cols: Fugul Zutop beva noz fedi kiluz desev Kepus rarad
X: -6.81	5.98	-2.45	-3.94	-2.75	-4.30	4.81	-3.30	-5.12
Q: 2.32	-7.24	8.45	1.37	2.63	3.66	3.73	1.74	-3.91
U: -2.80	-0.14	-2.33	5.18	0.69	-4.07	8.68	-6.47	-3.33
R: 0.42	0.93	9.30	-1.35	-3.50	0.99	1.17	8.42	-2.09
P: 0.42	0.93	9.30	-1.35	-3.50	0.99	4.12	-0.13	-6.84
D: 2.32	-7.24	-3.05	1.37	2.63	3.66	3.73	1.74	-3.91
which: -0.13	-6.84
P
col: 5.98	-7.24
Zutop
col: -7.24	-0.14	0.93
Zutop
col: 1.74	-6.47
Kepus

cols: Fitu muf videt mipe nog mize
B: -0.40	-0.44	-0.82	-0.90	-0.74	-1.02
Y: 1.81	4.42	1.65	-4.70	-1.12	-1.44
V: -0.20	-0.24	-0.23	-0.13	-0.15	-0.23
K: 3.57	0.45	-7.65	-1.69	7.57	-5.55
col: -1.44	-0.23	-5.55
mize
col: -1.12	-0.15	7.57
nog

cols: paz ziz vus latal
kunos: -0.10	-0.14	-0.15	-0.10
muk: -0.14	-0.15	-0.10	0.25
viz: -5.10	-0.28	8.54	1.02
Duba: -4.97	9.70	-3.26	6.55
legu: 0.14	-3.26	9.70	6.55
which: -0.14	-0.15	-0.10	0.25
muk
which: 9.70	-3.26	6.55
Duba
col: -0.10	0.25	1.02	6.55
latal
col: -5.10	-4.97
paz
col: -0.14	-5.10
paz
col: -0.14	-0.15	-0.28	9.70
ziz

cols: Duki Sot mavo zap Sodo bipo Mome
zuti: 0.22	0.99	0.34	-5.79	6.23	-2.99	1.74
vele: 0.86	0.44	0.87	-0.92	0.66	0.11	0.50
futi: 3.20	1.49	3.59	-3.99	3.14	1.23	1.20
loti: 0.06	0.81	0.14	-1.73	1.78	-0.35	0.46
dem: 3.20	1.49	3.59	-7.35	0.01	1.69	1.56
luv: -1.71	1.78	1.12	1.03	-3.46	-2.93	-2.47
lasi: 0.50	2.06	0.62	-6.49	8.15	-3.01	1.72
vosum: 3.20	1.49	3.59	-3.99	3.14	1.23	2.70
Mevaz: 1.27	-0.84	0.38	-2.38	4.97	1.32	2.79
tob: 3.20	1.49	3.59	-3.99	1.34	-0.29	0.32
tizul: 2.98	1.37	3.54	-3.91	3.10	1.33	2.87
which: 3.20	1.49	3.59	-3.99	3.14	1.23	2.70
vosum
which: -1.73	1.78
loti
which: 0.81	0.14
loti
col: 1.49	-0.84	1.49
Sot
col: 0.44	1.49	0.81	1.49	1.78	2.06	1.49	-0.84	1.49	1.37
Sot

cols: Nudub zuvo tul Rugev Nozev milum mumu vofe
Dafom: 3.84	0.60	-3.08	7.29	3.70	4.09	3.10	0.01
gur: -1.95	-0.97	0.41	-3.51	-0.43	-1.34	0.12	-1.61
suti: -1.59	1.46	3.70	-3.08	3.10	4.09	0.01	7.29
fazo: -1.59	-4.75	-2.46	1.46	2.31	1.25	0.54	1.68
which: -1.59	1.46	3.70	-3.08	3.10
suti
which: -1.59	-4.75
fazo
which: -3.08	7.29	3.70	4.09	3.10	0.01
Dafom
which: 1.46	2.31	1.25
fazo
which: -1.59	-4.75	-2.46	1.46	2.31	1.25	0.54
fazo
col: -3.08	1.46
Rugev
col: 3.70	-0.43
Nozev

cols: demum nar gof fem
diber: -5.10	3.98	-4.55	2.99
netop: -0.87	-3.90	2.41	-3.40
Fini: 3.26	-6.40	4.67	-3.33
Par: 3.26	-6.40	5.05	-3.33
vimut: 0.44	1.21	-0.35	0.05
Megor: -3.79	7.11	-5.50	4.14
Rataf: 4.69	-3.96	3.11	-1.27
Tik: 0.01	-8.10	5.76	-5.96
col: -4.55	2.41	4.67	5.05
gof
col: 2.99	-3.40
fem
col: -6.40	-6.40	1.21	7.11	-3.96
nar
col: 2.99	-3.40	-3.33	-3.33	0.05	4.14
fem
which: 7.11	-5.50
Megor
col: 3.98	-3.90	-6.40	-6.40	1.21	7.11
nar

cols: gobuv merem gege zodo ven ritos Fivi Bima
Res: 5.72	1.56	-0.05	1.15	-7.12	6.76	1.78	-7.89
Safi: 2.18	-2.19	4.36	1.61	-6.19	-0.93	1.03	-2.58
ros: 5.72	1.56	-0.05	1.15	2.43	-2.39	0.48	2.66
col: 1.56	-2.19
merem
which: 1.56	-0.05	1.15	2.43
ros
col: 2.18	5.72
gobuv
col: 1.03	0.48
Fivi
col: 1.15	1.61
zodo
which: -6.19	-0.93	1.03
Safi

cols: tes taso dobi fam Rif nise sofor
ves: 2.13	-0.09	9.60	-1.69	-2.57	1.55	-5.07
lepaf: -2.89	1.63	1.55	-2.58	0.40	0.82	-0.37
far: -1.69	-2.58	1.55	0.40	1.63	-9.69	8.10
col: -5.07	-0.37
sofor
which: 1.55	-2.58	0.40	0.82
lepaf
which: -1.69	-2.57	1.55
ves
col: -1.69	-2.58
fam
which: -2.58	1.55	0.40	1.63
far

cols: bude bezav mebof Kozeg
Loku: -1.29	0.53	0.41	-4.79
Logeg: -0.01	-1.29	0.50	-3.20
puda: 0.06	-5.15	-0.08	-2.74
which: -1.29	0.50
Logeg
col: 0.50	-0.08
mebof
which: -1.29	0.53	0.41
Loku
col: 0.53	-1.29
bezav
col: -4.79	-3.20
Kozeg

cols: Voku Gikik Dus zin numu
duzip: 1.57	-6.22	4.41	4.41	4.85
Lek: 0.22	-7.17	6.38	-1.06	1.80
difir: -0.71	-4.90	1.35	-2.47	2.18
dazuz: 0.07	-6.88	5.79	-1.85	1.55
fus: 0.73	2.26	0.70	2.35	-4.04
lobev: 1.45	4.36	-1.25	-1.41	-1.08
Mabaf: 0.35	-7.24	6.49	-0.57	2.02
Zop: 0.58	0.70	2.26	2.35	-2.67
tupo: -0.54	-5.24	2.14	-2.53	1.99
zadek: 0.58	1.69	1.04	2.09	-4.16
Sipen: 2.95	5.00	-1.13	-1.83	-2.13
fabi: -1.88	-3.46	-1.85	-1.70	2.89
col: 2.35	-1.41	-0.57	2.35	-2.53
zin
col: -2.53	2.09	-1.83
zin
col: 0.73	1.45	0.35	0.58	-0.54	0.58	2.95
Voku
col: -0.71	0.07
Voku
which: 0.73	2.26	0.70
fus
which: 2.26	0.70	2.35
fus
which: -1.13	-1.83	-2.13
Sipen

cols: luri gafig Nufa fodo nurut Remok nik
bup: -1.50	0.56	5.44	-0.61	1.19	-1.69	1.65
Zomu: 0.59	5.44	3.97	-1.82	1.25	2.68	-1.00
lag: -0.58	3.87	0.88	1.09	-0.23	-1.69	1.65
let: -1.50	0.56	5.44	-0.61	-0.72	1.71	-1.06
dibu: -0.75	0.30	0.42	8.60	0.33	4.41	0.10
piriv: 0.42	-0.57	3.97	4.32	4.64	6.21	-2.39
Nubo: 0.42	-0.57	3.97	4.32	0.24	6.21	-2.39
which: -1.50	0.56	5.44	-0.61	-0.72	1.71	-1.06
let
which: -1.50	0.56	5.44	-0.61	1.19	-1.69	1.65
bup
which: 0.42	-0.57	3.97	4.32	4.64	6.21	-2.39
piriv
col: -0.61	-1.82	1.09	-0.61	8.60	4.32
fodo

